Here is a tiny trained network, its code and every weight. The questions are about switching its units off for an input and a class, where a switched-off unit gives its printed mean instead of its output.

import numpy as np


def w(rows, s, z=0):
    codes = np.array(rows[::2]) - 128.0
    scale = np.full(codes.shape[1], s)
    scale[-1] = z or s
    return codes * scale


def f(y):
    return np.maximum(y, 0)


def log_softmax(a):
    a = a - a.max(-1, keepdims=True)
    return a - np.log(np.exp(a).sum(-1, keepdims=True))


def net(x, mask):
    res = np.array(x, float).reshape(1, 5) / 4 @ E
    y = f(res @ A[0][:, :-1].T + A[0][:, -1])
    res = res + np.where(mask, y, B[0][:, -1]) @ B[0][:, :-1]
    return log_softmax(res[-1] @ U[:, :-1].T + U[:, -1])


A, B = {}, {}
E = w([
[5,152,198,81,164,85,38,69,150,180,110],'x0',
[62,107,34,145,63,17,87,186,140,79,162],'x1',
[175,81,102,28,131,149,16,201,21,128,74],'x2',
[155,204,213,254,197,109,79,178,59,114,183],'x3',
[203,56,88,188,146,27,137,61,72,243,101],'x4',
],0.0088)
A[0] = w([
[55,180,136,80,124,209,154,148,173,64,189,227],'N1',
[183,116,85,172,152,77,133,100,105,129,95,150],'N2',
[153,59,111,73,50,179,154,79,163,153,51,229],'N3',
[127,89,94,79,116,164,54,231,57,172,154,88],'N4',
[132,47,103,171,156,53,126,87,72,217,129,55],'N5',
[66,103,73,159,91,17,107,167,106,79,187,69],'N6',
[163,118,126,89,136,145,80,172,71,143,88,59],'N7',
[73,177,167,88,104,196,108,224,149,39,176,34],'N8',
[167,157,221,92,166,201,144,105,120,132,104,108],'N9',
[105,84,136,83,181,121,32,152,98,142,105,155],'N10',
[71,163,125,192,111,88,228,43,167,95,153,89],'N11',
[200,108,179,204,183,45,87,161,99,125,198,193],'N12',
[164,118,90,154,150,61,130,75,84,253,115,159],'N13',
[197,123,92,174,142,44,101,88,149,216,128,2],'N14',
[172,70,103,104,169,132,112,235,99,114,108,219],'N15',
[83,128,155,126,134,178,114,195,133,58,134,27],'N16',
[180,151,174,145,165,192,130,93,105,170,110,17],'N17',
[187,204,143,183,191,130,57,131,59,135,151,198],'N18',
[115,197,168,159,194,99,129,139,117,58,193,93],'N19',
[133,155,158,185,170,92,84,232,97,96,151,28],'N20',
[26,141,185,144,150,82,80,74,134,157,94,30],'N21',
[78,148,77,192,75,55,45,215,144,87,179,113],'N22',
[132,94,140,104,122,131,81,190,65,128,66,56],'N23',
[254,81,91,189,87,161,221,193,125,60,172,116],'N24',
[89,98,45,79,26,51,126,136,181,112,116,103],'N25',
[151,96,143,88,154,216,165,85,166,184,99,174],'N26',
[120,118,127,48,124,144,116,139,4,135,102,113],'N27',
[19,136,195,77,166,83,55,69,140,183,103,119],'N28',
[79,160,133,209,112,125,197,71,221,190,218,90],'N29',
],0.0096,0.0064)
B[0] = w([
[194,116,99,66,87,115,73,183,81,191,65,251],'N1',
[98,170,123,84,89,175,86,176,128,177,100,186],'N2',
[68,100,57,66,192,26,85,130,189,66,104,231],'N3',
[186,62,193,143,84,153,181,81,160,197,123,209],'N4',
[145,206,136,41,43,195,99,158,119,167,89,206],'N5',
[190,222,171,162,239,212,148,85,155,192,152,199],'N6',
[205,79,199,149,81,159,179,102,171,134,105,183],'N7',
[125,178,102,23,42,166,65,125,73,163,86,226],'N8',
[130,219,123,133,199,164,93,83,155,208,169,204],'N9',
[169,52,189,186,118,145,169,154,159,199,122,209],'N10',
[178,26,205,162,46,143,179,94,184,214,148,212],'N11',
[122,111,86,76,156,1,98,124,176,93,83,238],'N12',
[128,171,126,44,95,149,59,181,86,137,107,224],'N13',
[125,185,144,59,46,165,119,132,131,118,63,187],'N14',
[155,68,145,168,154,128,133,152,112,227,97,214],'N15',
[171,157,94,78,50,150,141,126,79,188,88,179],'N16',
[185,199,151,108,220,202,163,70,157,168,168,172],'N17',
[117,102,68,89,166,60,124,133,175,123,104,233],'N18',
[147,83,68,95,130,49,117,103,146,137,112,198],'N19',
[142,86,35,59,146,34,138,58,161,49,106,190],'N20',
[42,98,126,160,173,196,216,174,90,78,25,186],'N21',
[142,213,127,180,215,220,87,107,180,195,147,216],'N22',
[204,79,188,137,87,159,190,102,184,139,106,183],'N23',
[26,109,100,201,181,163,222,201,11,67,24,238],'N24',
[153,135,70,88,225,81,94,74,163,177,121,211],'N25',
[139,186,89,156,210,122,57,93,194,203,166,204],'N26',
[181,61,158,146,116,148,167,116,176,185,139,203],'N27',
[61,106,55,157,175,149,219,192,30,97,12,228],'N28',
[199,40,223,190,62,105,159,110,173,212,145,224],'N29',
],0.0087,0.016)
U = w([
[160,73,189,155,95,121,142,108,161,146,137,123],'0',
[145,173,130,79,67,145,84,145,110,131,123,76],'1',
[122,105,93,92,171,59,115,87,184,111,126,51],'2',
[156,201,148,157,217,161,109,86,146,146,156,101],'3',
[93,106,129,161,164,154,180,157,77,112,100,112],'4',
[120,112,136,134,164,80,80,144,142,150,132,214],'5',
[31,195,225,226,52,52,45,217,52,41,211,2],'6',
[54,216,219,209,146,154,162,196,144,35,253,2],'7',
],0.018,0.013)

Each question gives the input, the list of numbers given to net, and the class t.
The units are the neurons (one row each of A and B). Each row of codes is followed by its name. A weight is (code - 128) times the scale printed after its matrix; where a second scale follows, it is the last column's (A, B and U).
mask holds one flag per neuron, in row order. A switched-off neuron (its flag False) gives its mean, the last column of its row in B, instead of its output. The means were averaged over made-up inputs and are rounded, as every weight is.
A unit's drop is (log p(t) with every unit on - log p(t) with that unit switched off) / (log p(t) with every unit on - log p(t) with every unit switched off).
The circuit of an input: a set's keep is (log p(t) with only the set's units on - log p(t) with every unit switched off) / (log p(t) with every unit on - log p(t) with every unit switched off). Starting from the 12 units with the biggest drops (on a tie, the unit counted first), units are removed one at a time, each time the one whose removal leaves the highest keep (on an exact tie, the one counted first), for as long as the keep stays at least 0.8.
circuit, biggest first: the units of the circuit, biggest drop first
most important unit: the unit with the biggest drop
k most important neurons: the k neurons with the biggest drops, biggest first
drop of u: that unit's drop, to one decimal
input [8,-1,4,-7,-7], class 4: circuit, biggest first => (N28)
input [-7,0,3,6,-6], class 4: 4 most important neurons => (N24, N5, N13, N15)
input [-8,-1,3,4,7], class 4: 3 most important neurons => (N24, N8, N1)
input [-6,7,-3,-6,1], class 3: 2 most important neurons => (N6, N25)
input [5,5,5,5,6], class 1: 2 most important neurons => (N5, N13)
input [-7,-4,6,5,-1], class 4: 3 most important neurons => (N24, N29, N11)
input [2,-3,6,8,-7], class 2: 2 most important neurons => (N20, N18)
input [8,-7,4,4,5], class 4: 2 most important neurons => (N28, N21)
input [4,-3,0,-1,-4], class 1: 4 most important neurons => (N24, N1, N8, N15)
input [4,-3,-6,3,-5], class 0: 2 most important neurons => (N29, N11)
input [-4,-7,-8,7,2], class 0: 3 most important neurons => (N29, N11, N3)
input [-7,-8,5,2,2], class 3: 3 most important neurons => (N17, N9, N26)
input [-8,-7,-2,-6,-7], class 4: 2 most important neurons => (N24, N5)
input [-2,-8,-5,-8,3], class 2: most important unit => N3
input [-2,-7,5,0,8], class 1: 2 most important neurons => (N13, N5)
input [-6,-8,-6,-4,5], class 3: drop of N26 => 1.0
input [-4,6,-4,2,7], class 1: drop of N5 => 0.2
input [6,7,-8,5,-3], class 0: drop of N11 => 1.9
